Below is a small trained network, with its code and all its weights. Each question gives an input and a class and asks what happens when units are switched off, that is, made to give their printed mean instead of their output.

import numpy as np


def w(rows, s, z=0):
    codes = np.array(rows[::2]) - 128.0
    scale = np.full(codes.shape[1], s)
    scale[-1] = z or s
    return codes * scale


def f(y):
    return y / 2 * (1 + np.tanh(0.7978845608 * (y + 0.044715 * y**3)))


def log_softmax(a):
    a = a - a.max(-1, keepdims=True)
    return a - np.log(np.exp(a).sum(-1, keepdims=True))


def net(x, mask):
    res = np.array(x, float).reshape(1, 4) / 4 @ E
    y = f(res @ A[0][:, :-1].T + A[0][:, -1])
    res = res + np.where(mask, y, B[0][:, -1]) @ B[0][:, :-1]
    return log_softmax(res[-1] @ U[:, :-1].T + U[:, -1])


A, B = {}, {}
E = w([
[103,59,31,159,45],'x0',
[84,151,184,254,109],'x1',
[110,148,225,66,33],'x2',
[159,146,122,143,121],'x3',
],0.01)
A[0] = w([
[105,147,139,222,208,152],'N1',
[157,120,199,44,103,109],'N2',
[118,120,164,143,200,151],'N3',
[151,152,134,92,101,173],'N4',
[145,114,112,65,2,119],'N5',
[164,91,57,58,212,194],'N6',
[115,61,39,169,33,193],'N7',
[188,140,100,106,84,178],'N8',
[79,134,226,202,45,133],'N9',
[155,180,156,151,145,157],'N10',
[128,198,195,96,205,254],'N11',
],0.012,0.0072)
B[0] = w([
[109,97,168,211,170,206],'N1',
[98,216,96,67,136,194],'N2',
[165,121,139,172,153,172],'N3',
[141,166,150,93,142,162],'N4',
[80,106,246,81,105,189],'N5',
[217,103,108,54,71,232],'N6',
[58,81,89,149,25,219],'N7',
[124,116,131,82,128,163],'N8',
[239,57,69,135,74,200],'N9',
[157,110,130,136,138,168],'N10',
[253,166,128,105,225,249],'N11',
],0.019,0.015)
U = w([
[183,127,121,97,155,243],'0',
[123,145,101,117,34,227],'1',
[131,254,169,83,143,61],'2',
[22,107,206,58,119,49],'3',
[137,165,161,209,183,45],'4',
[46,130,88,202,88,3],'5',
],0.0098,0.0037)

Each question gives the input, the list of numbers given to net, and the class t.
The units are the neurons (one row each of A and B). Each row of codes is followed by its name. A weight is (code - 128) times the scale printed after its matrix; where a second scale follows, it is the last column's (A, B and U).
mask holds one flag per neuron, in row order. A switched-off neuron (its flag False) gives its mean, the last column of its row in B, instead of its output. The means were averaged over made-up inputs and are rounded, as every weight is.
A unit's drop is (log p(t) with every unit on - log p(t) with that unit switched off) / (log p(t) with every unit on - log p(t) with every unit switched off).
The circuit of an input: a set's keep is (log p(t) with only the set's units on - log p(t) with every unit switched off) / (log p(t) with every unit on - log p(t) with every unit switched off). Starting from all 11 units, units are removed one at a time, each time the one whose removal leaves the highest keep (on an exact tie, the one counted first), for as long as the keep stays at least 0.8.
units of the circuit, in order: the units of the circuit, biggest drop first
unit that matters most: the unit with the biggest drop
top k neurons: the k neurons with the biggest drops, biggest first
drop of u: that unit's drop, to one decimal
input [-6,-1,4,-1], class 2: top neuron	[N2]
input [0,-1,2,4], class 2: units of the circuit, in order	[N9; N6]
input [7,2,0,2], class 5: units of the circuit, in order	[N6; N11]
input [0,-6,1,-4], class 2: top 2 neurons	[N9; N7]
input [3,7,0,2], class 5: top 3 neurons	[N6; N11; N1]
input [-3,3,0,8], class 4: top 2 neurons	[N6; N1]
input [2,-1,-5,8], class 1: top 2 neurons	[N11; N6]
input [4,-1,1,-6], class 3: units of the circuit, in order	[N9; N11]
input [-3,0,3,-4], class 2: units of the circuit, in order	[N6; N2]
input [0,3,0,-1], class 4: top 2 neurons	[N6; N7]
input [1,-1,-1,-3], class 1: top 3 neurons	[N11; N5; N1]
input [6,-6,1,3], class 3: top 2 neurons	[N5; N9]
input [-1,5,0,8], class 4: top 2 neurons	[N6; N1]
input [2,-8,5,-6], class 3: units of the circuit, in order	[N5]
input [3,2,0,4], class 5: units of the circuit, in order	[N6; N11]
input [-5,0,3,-8], class 2: top 4 neurons	[N2; N6; N7; N1]
input [2,2,5,-6], class 1: top 2 neurons	[N9; N11]
input [0,-1,8,-4], class 2: top 2 neurons	[N2; N7]
input [1,-6,6,-2], class 3: top 2 neurons	[N5; N11]
input [-7,-2,4,1], class 2: units of the circuit, in order	[N2]
input [1,-7,5,-8], class 3: top 2 neurons	[N5; N11]
input [2,2,3,5], class 1: top 2 neurons	[N11; N9]
input [2,7,-5,0], class 5: drop of N11	0.2
input [6,-3,1,-7], class 3: drop of N9	0.2
input [-1,5,-7,6], class 4: drop of N7	0.0
input [-4,-7,3,4], class 2: drop of N2	0.1
input [-8,3,-6,-1], class 4: unit that matters most	N1
